Below is a small trained network, with its code and all its weights. Each question gives an input and a class and asks what happens when units are switched off, that is, made to give their printed mean instead of their output.

import numpy as np


def w(rows, s, z=0):
    codes = np.array(rows[::2]) - 128.0
    scale = np.full(codes.shape[1], s)
    scale[-1] = z or s
    return codes * scale


def f(y):
    return y / 2 * (1 + np.tanh(0.7978845608 * (y + 0.044715 * y**3)))


def log_softmax(a):
    a = a - a.max(-1, keepdims=True)
    return a - np.log(np.exp(a).sum(-1, keepdims=True))


def net(x, mask):
    res = np.array(x, float).reshape(1, 8) / 4 @ E
    y = f(res @ A[0][:, :-1].T + A[0][:, -1])
    res = res + np.where(mask, y, B[0][:, -1]) @ B[0][:, :-1]
    return log_softmax(res[-1] @ U[:, :-1].T + U[:, -1])


A, B = {}, {}
E = w([
[62,96,73,83],'x0',
[217,51,92,147],'x1',
[180,141,157,76],'x2',
[153,63,70,121],'x3',
[130,220,78,189],'x4',
[160,127,110,168],'x5',
[65,131,135,254],'x6',
[110,91,175,157],'x7',
],0.007)
A[0] = w([
[22,218,53,47,253],'n0',
[187,254,56,115,149],'n1',
[170,116,104,171,70],'n2',
[100,159,188,48,232],'n3',
[236,140,168,134,211],'n4',
[46,148,206,68,175],'n5',
[148,183,130,168,77],'n6',
[66,205,206,174,195],'n7',
[136,7,57,98,251],'n8',
[106,125,134,153,70],'n9',
[160,182,29,83,222],'n10',
[208,139,143,158,167],'n11',
[20,15,187,179,96],'n12',
[152,120,124,96,69],'n13',
[225,108,185,144,168],'n14',
[117,38,98,71,227],'n15',
[81,139,239,146,91],'n16',
],0.0099,0.0056)
B[0] = w([
[182,162,151,150,254],'n0',
[193,108,73,134,200],'n1',
[26,219,162,117,131],'n2',
[150,186,144,172,222],'n3',
[147,186,158,89,199],'n4',
[160,136,76,132,206],'n5',
[94,101,114,199,138],'n6',
[147,118,148,92,214],'n7',
[169,199,110,216,243],'n8',
[62,70,114,126,123],'n9',
[168,160,61,139,212],'n10',
[127,156,142,128,165],'n11',
[123,59,80,148,197],'n12',
[52,132,157,125,129],'n13',
[105,229,170,97,180],'n14',
[254,132,145,180,222],'n15',
[77,145,208,140,164],'n16',
],0.0072,0.0094)
U = w([
[91,155,253,94,90],'0',
[245,78,124,180,241],'1',
[34,9,155,168,2],'2',
],0.0079,0.0041)

Each question gives the input, the list of numbers given to net, and the class t.
The units are the neurons (one row each of A and B). Each row of codes is followed by its name. A weight is (code - 128) times the scale printed after its matrix; where a second scale follows, it is the last column's (A, B and U).
mask holds one flag per neuron, in row order. A switched-off neuron (its flag False) gives its mean, the last column of its row in B, instead of its output. The means were averaged over made-up inputs and are rounded, as every weight is.
A unit's drop is (log p(t) with every unit on - log p(t) with that unit switched off) / (log p(t) with every unit on - log p(t) with every unit switched off).
The circuit of an input: a set's keep is (log p(t) with only the set's units on - log p(t) with every unit switched off) / (log p(t) with every unit on - log p(t) with every unit switched off). Starting from the 12 units with the biggest drops (on a tie, the unit counted first), units are removed one at a time, each time the one whose removal leaves the highest keep (on an exact tie, the one counted first), for as long as the keep stays at least 0.8.
circuit, biggest first: the units of the circuit, biggest drop first
most important unit: the unit with the biggest drop
top k neurons: the k neurons with the biggest drops, biggest first
drop of u: that unit's drop, to one decimal
input [-6,5,3,-1,-6,-2,-5,4], class 0: circuit, biggest first	[n14, n4]
input [-4,-1,-5,-6,-8,-3,-4,1], class 0: circuit, biggest first	[n16, n1]
input [-3,-8,-6,-4,-1,-6,6,7], class 2: circuit, biggest first	[n12, n15]
input [2,1,-3,-5,-3,8,-5,7], class 0: circuit, biggest first	[n1, n10]
input [-2,1,3,4,-3,-7,8,-1], class 2: most important unit	n0
input [-7,1,8,8,-8,8,2,4], class 0: top 2 neurons	[n14, n4]
input [1,4,5,-7,-5,-8,8,-1], class 0: top 2 neurons	[n16, n1]
input [-4,5,6,5,3,5,3,7], class 0: top 2 neurons	[n14, n2]
input [-1,4,-8,-1,5,7,4,3], class 2: drop of n15	0.2
input [1,-4,-3,6,-6,-6,8,8], class 2: drop of n2	0.0
input [1,5,-6,-3,-3,6,7,2], class 2: drop of n0	0.1
